Table B holds the same points as the rows below and some others, measured another way and shuffled. Each row below is followed by which row of B it is.
B, 69 rows:
[[-102  -45   19  121  132  319  140 -499  -78  112   58  194   54    8
   160  188   73  430  -41  238 -428  -78  -37  193 -111  352 -186   92
  -146  120   69   10  164  -99 -100 -164  -96  -45  -73  -48 -176   20
   253   42]
 [ 134  151  603   26 -124 -312 -451  331  122   73   78    7  334  470
  -108  -23 -223 -167  121 -612  493   13  533  -96 -339 -105  -57 -571
   438 -109  -45  -16   69  186 -280  415 -298  432   43   59   64   50
   167   32]
 [ 116  226 -227  -39 -229   -9  170  -61 -185 -118 -219  -24   65 -456
  -124  198  112  -53  -89  260  -95 -242  -24  230  -64 -111 -109  244
    73  154 -169   81  269 -226  131   -3  161 -145   26  164  -56   -4
  -125 -171]
 [ 227   88  338   61 -101 -214 -232  164  207  -45  -80 -130   10   94
  -131  -22 -136 -303   67 -356  284  -59  274 -116 -140  -22 -104 -277
   118  -69  -79  -22  131  202 -284  250 -151  283  -90   77   54  -88
   -62 -213]
 [ -34 -296  -95   79  -27   97  146 -311   77   77  284  117   13 -167
    38  148  -92  -28  141  191 -158   84   82  -29   84  259  -48  232
  -321  -58   56   42   -5   38  -60  -43 -206  -11 -219   -3 -144 -254
    69  -20]
 [  75   70  258  -39  -82 -116 -202  153 -122   77   49   40  314  145
   -41  -32   78  -62  -33  -57  235   97  239  197 -142 -162   45 -291
   334   24   15   69   47 -136  -29  124   19   39   79   25  175  252
   184  109]
 [  83 -185  371  108  295 -202 -305  223  -28   26  156  -83  -12  203
    32  -52   40 -341   66 -328  454  242  173 -208  191 -190  142 -189
   135  -99 -275   34  320  272 -329  366  -82  368   43    2  155  -70
   -52 -105]
 [ 181 -105  197   44  -72 -324 -241  329   -7   -9   48 -153   76   16
  -215 -162 -109 -402  148 -134  457  135  155 -111   13 -225   34 -247
   314  -52   29   25  -10   48 -199  256  -59  251  -85   52   99   12
     0 -125]
 [  63   28   83   20  -89  -57 -106 -137   31  135   73  137   51 -131
  -144  264 -154   69   41   60   77 -133  107 -155  -63  194 -288 -120
   122  152   52  111  268   80 -121   82  -38  154 -111  -89  -97 -155
    58 -346]
 [  42  -60   45  -16  -94  112   65 -216  177    2   96   75   61 -118
    91  189   76  -48  -56   60 -158   11  162   97   -8  189  -51   78
  -340  -14  -70   42   97   39  -10  -42  -57  -97  -49   27   30  -71
   -37  -45]
 [ 156 -311  335   16 -128 -138  -65  225  177   72  380  -80  173  145
  -165   40 -150 -537  129  -53  330  334  273 -134  143 -108   47 -147
   109   41   16   52  -51  -32 -151  172 -206  265  -67  107  143 -141
    65 -115]
 [  98    7 -162  -32 -269  159  343  -95 -114 -113  -60  -83  182 -290
   -55   46  193 -132 -102  447 -281   29  -34  471  -35 -112   37  264
   -42  152   10   21  -96 -491  190 -203   89 -281   27  237   51  169
    58  123]
 [  80 -246  208  109  216  -27  -97   17   94  -31   99 -123  -77   80
    96 -121  116 -260   33  -87  118  239   56  -27  165  -28  123  -63
  -156 -104 -106  -20   77  140 -256  109  -65  130  -50   19  129    1
   -26   -8]
 [-196  -83 -155  -92   63   31  -26  -66   68 -115   -3  118   92 -220
   168  288  209  327 -100  182 -201  -17 -141  -55   31  106 -105  -76
  -369  119  -60    9   71   74  115  -50  148 -114  321 -115 -117  151
  -162  -27]
 [  64  -29  192 -107 -204 -327 -358  247  252   38  122   71  177  -15
  -150  155 -168 -127   95 -217  380    2  275 -294 -105   32 -166 -438
    63   -7   83   62    3  253  -74  223  -53  189   34 -121   24  -35
   -85 -230]
 [  56 -151   91   31   33  154  144  -90  243 -149   13 -118  -52  -58
   116  105  172 -144  -97   85 -230  116  -24   79   99   75   -7   63
  -414   57 -119  -54   28  -13  -81  -79  -25  -24   98  104   44   19
  -125  -43]
 [  37   58   -2  128   42  268  251 -333  -22  -75 -147  -33  -68 -120
    55  157  106  168  -91  219 -418 -147 -122  213  -70  171 -184  187
  -141  184  -84  -38  214 -166 -112 -134  -32   -2   -4  124 -151   -8
    51  -98]
 [-111   43 -661   59 -451   95  550 -315 -178 -295 -164   -3  184 -549
   -14   26  -84  235  206  393 -606 -314  -51  481 -343   77  -14  657
  -343 -147   84 -131 -399 -410  297 -193 -256 -350 -148  342 -530  -79
    19  443]
 [ 203   50  260   88 -173 -258 -162  253  181 -121 -116 -212   32   84
  -214 -112 -205 -289  149 -287  246  -60  177  -97 -201  -91 -122 -278
   207  -37   36  -86  -62   80 -270  222 -200  321  -74  144  -62  -39
   -34 -148]
 [-181 -392 -205   48  187   16   -1 -201  -38   17  241  123   13 -176
   175   12   96  140  123  218  -95  193  -87  -45  173  153   92  120
  -380 -140   59   21  -87  118  -17  -31  -53  -96  -53 -128 -104  -14
    11  151]
 [-194 -250 -117 -120   99  135    6 -183  103   13  216  206  104 -200
   215  326  260  256 -134  316 -216  157  -97  -36  184  196  -50  -29
  -477  128  -11   82   79   50  143 -139  167 -204  238 -187   19  117
   -87  -30]
 [ 107 -106  130   71   28  -59  -15  132 -131  -43    6 -152  102   32
   -57 -179  116 -235   14   93  125  184   18  205   30 -221  120  -69
   204   16  -10   -7  -30 -196 -108   54   10   57    4  123  125  189
   101   99]
 [  32 -255 -246  -99 -170  -63   35  -75  -54   61  196   70  138 -368
   -30  -39  129 -172   38  412   52  205   43  181  141   -4  122  108
  -170  -75  172  125 -179 -146  174 -122  130 -326 -160  -68  152   94
    30   73]
 [ 233   43  101   76 -109    3  -19 -189  -98  154   -6    8   26 -116
  -145  -64  -38 -198   25  133   90  -37  173  197  -58   67  -78   26
   226    3   76  115  166 -112 -144    5  -12  -16 -341   36  120  -55
   185 -152]
 [  18 -217 -174  213  153  242  250 -456 -131   11  -24  -39 -145 -172
    89 -180   94  114   72  374 -378   33 -175  292   35  219   -1  307
  -209  -64  140  -43  -62 -160 -164 -216  -81 -138 -318   37 -118    2
   197  121]
 [  94   17  307  -14   41 -309 -363  437  158 -138 -120 -185   47  118
   -89  -49   32 -182    5 -283  368   70   49 -209  -50 -211  -62 -516
   171   51  -62  -50   48  187 -215  256   52  295  238  -14   92  200
  -154 -184]
 [  39  172 -152  -44 -145  167  110 -314  -80  -19 -185   98  123 -265
   101   53  243  237 -153  285 -336 -152   29  442 -193  142  -60   92
  -165   10   50   43   30 -212  126 -208  150 -370  -47   13   38  237
    85  115]
 [  82  125  -13  -79 -164   85   32  -56   83  -96 -220  -46  108 -170
     5   26  238  115 -181  269 -229  -56  -71  301 -153   34 -125 -180
   -78  161  137    0  -80 -223   78 -208  215 -242  116    7  103  357
     9  -23]
 [  49  -53 -241  144   36  233  287 -446 -222   34  -66   31 -102 -349
    -4   43  100  116  -13  458 -345 -106 -173  277   43  173  -98  377
   -81   95   32   57  181 -229  -48 -197   45 -166 -248   57 -113  -60
   125  -82]
 [  78  -18 -292   26  -81  189  353 -296 -188  -51  -36   14  -42 -497
   -32  232  162  -80  -97  476 -272  -84 -128  240  156   21  -55  489
  -154  171 -167  110  303 -255  110 -137  136 -203  -79  140  -46 -121
   -75 -175]
 [ -27   13 -368   62 -279   25  270 -178  -76 -217 -191  -68  128 -312
     5 -147   -1  164  143  239 -381 -167  -38  396 -297   49    5  267
  -214 -158  165 -131 -386 -267  111 -146 -156 -254 -129  197 -284  114
    65  364]
 [-258 -148 -208   10  113  117   68 -256 -225   23  136  221  213 -117
   204  126  162  438   20  279 -263   43  -65  189  -45  116   29  120
  -185  -16   30   20  -16 -109  112  -79  -10 -169  110  -72 -178  157
   153  291]
 [-153 -363  -30  -63  141  164   68 -154  213  -50  286   99   61  -86
   290  213  267   28  -87  176 -217  289  -13    2  239  152  112   70
  -646  -24  -98   19  -22   93   61  -99   23 -161  188  -70   60   42
  -122  108]
 [-117   41 -439  -41 -211  159  436 -207 -223 -246  -61   49  216 -449
   136  218  223  107  -58  339 -434 -119  -16  439  -64  -95  117  594
  -356  -11 -261  -12   18 -341  333 -102   -7 -337  159  279 -204   20
  -113  322]
 [ -48 -140  291   63  272 -199 -386  207   52   -4   39  -33   37  227
    64  -67   49   64   60 -238  278  153   16 -227    7  -47  -22 -473
    86  -26   -6  -38   74  265 -278  224  -19  297  165 -146   28  174
    10  -43]
 [-107  127 -195   24  -19  -31  -52 -141 -223  -54 -191  101  147 -179
    59   -8   90  424   25  136 -153 -197  -57  215 -258   51  -89  -48
    49  -29   78  -14   -7  -85   38  -24   53 -129   40  -49 -186  233
    98  163]
 [ 270  -56  221  108  -25 -190 -152  156   83  -40  -84 -234  -89    1
  -159 -250  -41 -438   88 -124  286   82  110    1    7 -116   16 -171
   155  -79   14  -16   17   59 -292  146  -52  175 -210   82  143    4
   -17 -159]
 [  60  -31 -162   -6 -101   58   98 -131 -135   -9  -90  -14   77 -269
   -35  -65  169   53  -56  398 -152    9 -102  308  -41    2  -25   37
    15   79  156   50  -79 -269   72 -181  155 -251  -72    6   55  229
   100   37]
 [  73 -160  -18  -86 -258 -237 -167  128   31  117  202   69  211 -173
  -205   17 -127 -177  129  162  295  112  161  -63  -18   -9  -64 -214
   161   11  247  119 -151  -41   39   56   10  -17 -130  -89   66   28
    76 -104]
 [ 105  -98  455  190  131 -159 -325   31   69  128  125  -22   65  383
   -27 -183 -195 -114  206 -399  303   99  307 -108 -154   71  -22 -348
   238 -186   56  -42   36  228 -431  274 -329  389 -210  -18    0  -55
   241   24]
 [  82  -63  181  102  196  -75 -151   99 -106  -12  -69 -117  -38   31
   -44  -74  111  -83  -20   19  160   88  -82  -13   72 -121  -30 -196
   207   99  -60   13  206    6 -237  113   83  189   54  -11   75  134
    26 -146]
 [ -22 -177 -155   60   54 -166  -62   50 -172  -23   47  -15    4 -242
   -85  -23   -9  -36  129  173  146   50 -103  -81   98  -85   -7   36
    82    3   20   39   48    6  -65   93   30   70  -37  -39  -99   -9
   -24  -72]
 [ -64 -299 -136  116   43  113  175 -310  -21   71  246   99  -18 -187
     6  151  -84   44  139  280 -180   60  -44  -46  115  232  -90  256
  -210   32   62   38   52  -13  -84  -53 -166   38 -192  -10 -197 -232
    86  -66]
 [ -57 -240  -72   44   67  179  135 -310 -112  143  230  149   62 -148
    35  163   68  116    2  397 -181  119  -70   92  132  179  -78  136
   -90  135   92  101  103 -150  -12 -129    9  -74  -93  -68  -38  -29
   169  -47]
 [-129 -168 -385   95   69  -31  162 -137 -249 -140  -22    0   -3 -358
    71  -21   81  122  139  246 -156  -25 -160  111   54  -41   88  354
  -195 -115  -75  -31  -20  -58   35   13  -43  -93  -29   71 -256  -34
   -55  171]
 [  70   -2   99  -49 -402  -92   71  104  172  -81  118   -5  309   -8
  -120  136 -170 -177  104  -69   -1  -17  309  101 -236  -18  -64  -43
   -12   -7   35  -34 -191 -145   52   83 -263   58   13  211 -103  -59
    41   99]
 [ 174   33  293   47   21 -263 -321  214  150  -15  -69 -106  -55   32
  -136   14  -87 -253   55 -289  373  -26  152 -252  -20  -49 -133 -345
   158    1  -85   21  235  275 -295  276  -21  320  -22  -29   67  -59
  -119 -335]
 [ -22  -23  261  -69  -11 -154 -255  236  101  -54   64   11  250  167
    66   61   98  -16  -29 -203  197  128  195  -23  -96 -116   31 -371
    12  -15  -70  -16   -7   84  -47  169  -13  108  256  -16   87  216
   -18   88]
 [-154   86 -105 -155 -260   53   74  -74  -80  -11  108  239  429 -139
    77  337  103  293  -75  191 -182  -61  164  242 -200   28  -64    1
   -74  109  -12   67  -13 -229  292  -45   21 -197  250   34  -96  167
    73  201]
 [ 104  130 -404  -55 -541   78  497  -37   80 -361 -266 -185  120 -540
  -150  148   36 -110  -29  403 -459 -239  -96  385 -206  -71 -122  392
  -268  148    7  -91 -247 -453  280 -218   -9 -286   67  371 -231   31
  -189   45]
 [   9 -139  150   86  -14   78    4 -162   20   68  128   42  163  143
    61  -84   -3   53   74   50 -106  114  143  202 -129  127    7  -73
   -26  -62  146  -31 -142 -100 -123  -40 -188    6 -124   32  -15   94
   250  206]
 [ -99  160 -262  -70 -103  106  114 -189 -162 -116 -208  103  176 -304
   117  131  269  377 -133  309 -338 -170  -94  365 -188   35  -62   85
  -151   79   -7    7   21 -223  208 -161  182 -322  168   13  -90  296
     4  168]
 [ 263  225  387 -135 -341 -184 -235  294  183   25  -59  -55  270   69
  -219  114   -5 -282 -118 -131  302  -15  317   74 -199 -129 -159 -473
   329  176   28   82   91  -99  -26  120   89   88  103   59  261  190
     8 -235]
 [ -80 -175 -123  -40 -154   44  111  -70  -20  -17  139   66  244 -130
    26   57   74   94   29  308 -166  116    8  203  -53   36    6   13
  -127   39  164    4 -238 -234  132 -125  -23 -171   50   22  -55  161
   117  201]
 [ 233  -47  538   60 -125 -312 -277  370  345  -56  165 -162   79  277
  -162   85 -274 -589  156 -612  503   93  474 -337  -47 -127  -34 -296
   111  -92 -237  -25  165  322 -345  461 -356  540  -10  179   46 -297
  -138 -239]
 [  -6 -166  -41  119  180  181  102 -342 -116   28   59   41  -11  -74
   228 -106  215   35  -10  147 -211  121   38  303   61  115  162  245
  -285 -180  -71    8   62  -36  -89  -79  -54 -174 -165   24   47   48
   124  232]
 [-161  -81 -493   53 -243   10  320 -206 -218 -166  -10   62  208 -379
    15   24  -63  242  215  310 -350 -148  -40  292 -214   40   19  433
  -193 -126   89  -76 -291 -267  203  -83 -207 -207  -79  180 -411  -27
    70  377]
 [ 229  -67  696    2 -136 -364 -450  419  366   92  292  -58  207  418
  -181   93 -299 -564  152 -651  664  183  590 -386  -71  -94  -49 -534
   261  -72 -131   36  152  348 -346  487 -330  559  -11   59  172 -212
   -17 -254]
 [ -27 -232  -85  173  140  181  184 -393  120  -69   66   -2 -150 -112
   193    9   33   32  101   53 -332   22   -3   65   45  277   18  312
  -528 -180  -70  -72   17  130 -181  -55 -239  -18 -209   64 -179 -205
   -12   85]
 [ -32   58 -167  -41 -306 -260  -52  217  -14 -202 -131  -60  242 -180
  -103  -49  -82   60  153  -32   37 -126   83   89 -293 -132  -33 -108
    40  -90   99  -89 -289  -87   98  104  -99  -14   95  111 -214  151
   -55  189]
 [ -55  -68 -185 -119  -20  111    6 -194  -36    5  -11  124  120 -287
   167   49  352  183 -173  379 -204   79  -58  294   37   92   46   -9
  -307   10   78   87  -45 -120  182 -225  277 -425   66 -130  161  313
     1  111]
 [ -62 -146 -103  126  352  214  128 -239 -178  -84 -114  -63 -149 -155
   192  -27  345  183 -120  326 -295   80 -327  191  178   25   33  152
  -207  101 -104  -19  196  -92 -112 -131  176  -93   93  -19  -12  188
    -3   11]
 [  13 -260  336   -2  -67  -85 -133  142  311   14  300   -4  201  244
    13   86  -99 -200   98 -186  136  248  265 -144  -14   53   -3 -279
  -141  -32   41  -33 -145  111 -145  138 -252  215   71   30   34  -31
    38   40]
 [ 266   15  503   58 -116 -286 -333  283  350   -6   31 -154   16  228
  -194   -5 -236 -430  112 -476  430   23  352 -280 -110  -18 -146 -447
   171  -32  -40  -17  103  288 -372  321 -228  440  -82   56   89 -146
   -63 -317]
 [  35 -186   60   11   32  -53  -74   -2  -29   55  160   24   90  -55
     9   -9   79 -143   32   94  121  180   86   46  104  -30   69  -43
   -20  -27    1   63   38   -8  -59   53    7   -1  -50  -23  101   45
    51    7]
 [   3    2 -240  -42  -54  161   98 -355   30    6 -127   97  -52 -400
    58  134  210  264 -137  448 -343 -113 -177  188   -7  269 -189   46
  -299  128  151   68   59  -91   79 -275  234 -326  -66 -131   -8  144
   -16 -146]
 [ 118 -117  255  139  191  -50  -67  122  -88  -42   23 -171  -17  119
   -14 -112   94 -280   12  -72  184  180   26   38  116 -192   88  -64
   168   25 -168  -12  195  -22 -257  172  -45  234   23  114  107   47
    30  -45]
 [ 183  -40  272  100    3 -359 -370  301  -73   36  -49 -158   79  147
  -178 -359 -107 -273  184 -240  498  106  176  -30 -125 -206   49 -404
   454 -155  126   -8  -80   81 -300  262  -80  261 -169   -9  118  149
   137   -2]
 [  -7   90   86   58  128  -47 -257 -207  -81   92  -90  140   48   13
   135  -64   87  252   14 -130   37 -105  156  112 -181  164  -37 -178
    -6 -176    7   34  163  192 -163   80   -7  -33 -123 -141    9  123
   127   68]]
Rows of B count from 0, top down.

[ 230  128  156  -67   59  165  -95    3 -187  -57  -15   49  -17  105
  132  205   -6   65  160 -104  140 -137   43 -256  -20  222 -160   54
 -140 -123 -130  221  -95] : 7
[ 165   36  -84  119  177   74 -109 -208   73  194  121   11 -203  241
    3   85    5  119   65   36  131 -101   46   43 -242 -113   42    6
   76   82   92   -3  -96] : 35
[  79 -458 -128 -147    6  180  187  -14  203  -77 -224  -99   59  -93
   87  146   90   33 -108 -187  381 -251  236  -80  199 -291 -146  204
  -32  194   99 -172  -39] : 5
[ -34  384  164   90 -103  -77 -326   55  -86  102  -48  120 -163   81
  -16  -63   66   73  269  -65  -64   24 -188  -91 -118  262 -130   32
 -103 -136   -4  210  -94] : 25
[-118  197  194  102 -244   66 -101  -73   77  322  108  -13 -156  107
 -280    9   -7   78   93  -40   54  153 -149  146 -114  288  121 -164
  222 -327   28  -59  -87] : 16
[ 125 -428  -68 -285  -77  201  119   57  222  -92 -258    3  241 -188
  -13  123  124  -48  110 -148  110 -134   55  -28  289   32 -232   58
  136    9  155 -203 -119] : 52
[ -92   93 -124  291  159 -193  -85 -271  189  454  216  -41 -360  233
 -165   64 -173  209  -37  161 -272  106 -157  257 -275 -319  227 -192
  268  121  111 -224  -45] : 68
[-153  336  253  131 -154  -86 -128   58 -127  130   34    6 -168   69
  -68  -13  -51   49  112 -128  -27   98 -176  -92  -56  206  -18  -49
 -134 -221 -104  163  -36] : 12
[ -97  -43  -29  -39 -155 -255 -126   30  194  173 -104   56  -40 -125
  -22   42 -245  159  152 -199 -485   72 -202  -32   14   62 -137  -74
  197   51   53  -79 -206] : 27
[ -21  415   89  210  235 -161 -186    0 -190   79   51   15 -169  -31
  108  227 -201   54   90  143 -614   58 -283  -74   55  -73    4 -116
 -262 -127 -148  154   95] : 38
[-218  342  112  221   73 -180 -130   20  -76  274  110  -19 -186   36
  -87   -9 -191   23   -4   28 -481  217 -350   38  -49   71  152 -247
 -107 -257 -109   84   64] : 45
[-193 -222   18  -97   57 -170  246  213    4 -181 -155  -41  183 -134
   44 -188   46 -245   45 -295  -30   62 -173 -128  241 -165 -203  -22
 -287   93   52   -2  -15] : 62
[-159   81  122   25 -120 -103  -48   84   -4  122 -118  -30  -89 -123
  -11  156 -157  130   -7  -90 -268   50 -151  -91  162    9  -48  -44
  -44 -111 -127  -25    2] : 11
[ 240 -256    9 -163  243  372  153  -50   -3  -83 -117   19  115  150
  -98  150  485 -108  163  272  525 -148   55   89  220 -161 -137   -1
   63   58  150 -264   61] : 2
[  29   49  -66  129  508 -280   61 -120 -155  264  290   32 -165  382
   52    8 -270   80   36   74 -418  166 -280  -61 -271 -214   89 -354
   48  174 -115   14  -81] : 17
[ -30  179  137   47  -48  183 -157   -8  -37  300   67    8 -123  150
 -136   -6    2   60   -4  -19   53   89 -131    1 -122  360  149 -160
   53 -398  -93  106  -18] : 57
[-139   -2 -109  157  143 -173  -64  -72  150  224  -38   -2 -206   79
  -84   -9   41   93   19  129 -154   35 -164  155  -25 -363   30  -53
   59  194  129 -209   28] : 51
[ 100  218   61   40  -99  146 -319  -44   19  214  -28   55 -163   52
   18  118  -77  183   80  -85  -32  -77  -15  -94 -138  331    5   34
   23 -261  -58  186  -98] : 60
[-177  -87 -159  187  238 -171    6  -67   96  265  -13  -65 -285  185
   19  -60  -34  140 -190   33   26  -19  -58   28 -114 -479  111   -5
  -77  266   10 -114   75] : 31
[-233  300  178  189 -164 -231 -133   46  -62  130  -58  -44 -257  -82
   32  145 -221  190   -5 -118 -268   36 -142 -121   58  -77  -41   43
 -177  -55 -161   81   18] : 21
[  39 -468   58 -384  -96  100  230  200   58 -158 -204   60  317   16
  -14 -178  189 -153  193 -388  399  -27  -10 -211  147  237 -320   -8
   62   37   84  -41 -230] : 15
[ 153 -482   84 -393   35  270  337  230  -93 -363 -270  -35  380 -113
  184   66  155 -200   36 -371  462 -189  146 -364  368   89 -341  115
 -254  -14  -67   62  -73] : 10
[  34  186   91   -2  -30  263 -270   75  -47  144 -106   73  -87  130
  -38 -115  243   -4   75  -36  316  -59  -50  -80  -88  358    7   48
 -137 -314  -13  220   13] : 20
[ -14   90 -137  117  372 -364 -166  -54  -59  267  105  102 -239  269
  133  -23 -267  204   83   18 -510   79 -262 -125 -273 -199  -23 -178
   32  278  -84   70 -116] : 59
[ -32  175  105  180  -80  -36  -31 -160   29  260  226  -76 -207  139
  -79   85 -260  106  -15 -188  -59   65  -35    7 -229  106  142 -109
   56 -176  -38   82 -132] : 39
[ 204 -421  -87 -189   43  233  219  -84  211  -83  -74  -34  182  -25
  -42  118  149 -102  103 -119  295 -143  122   54  132  -98 -145   31
  145   81  222 -219 -135] : 26
[  10  -62  -82   40  388 -220    4  -22 -106  118  -19   57 -175  247
  123   75  -35  160   48  120 -148  -23 -134 -135  -52 -390  -99  -81
  -38  364  -82  -71   -8] : 41
[ -32  -74   79  -57   66 -279  137   43  -37  -45  -11   22   51  -17
   34  124 -171   19  211 -130 -344   80 -203 -113  124 -143 -229 -130
   34  183  -13 -101 -148] : 36
[ -12 -250  -10  -87  169 -100  253    7   69  -56   -9    7  143   47
 -104  -34  129 -172  202   -3  -34   81 -184   87  154 -230 -157 -161
   81  176  175 -260  -80] : 3
[  58 -301  -57  -40   46  209  243  -64  171  -89  -43 -111   88  -19
  -57    8  202 -183  -23 -144  439 -128  134   82  118 -212  -46   90
  -82   46  210 -144  -11] : 1
[  52  174   88   58  -78   66 -208  -11  -25   82  -13   56 -157  155
   32  -69   69   73  137 -194  281  -93   30 -134 -202  200  -86  120
 -108  -71   16  224 -126] : 34
[   8   77  226  -20 -203  165   10   56  -41 -135 -114   -6   -9   16
  -63   -2  288  -85  190 -166  547 -112   73  -81   98  100 -194  187
 -180  -86   79   61  -49] : 61
[ -38 -402   37 -187  -43   32  271   96   49 -141 -224  -47   93    2
   29   22  177  -14   28 -219  470 -125  110 -159  220 -242 -257  136
  -58  251   40 -165  -68] : 66
[ 132   -4  191  -49  -87   51  159  -61  -72  -75  134  -50   65   41
   18  159 -163  -44  148 -316  102  -22   39 -158  -23  183 -119  -48
  -21 -117  -38  105 -204] : 24
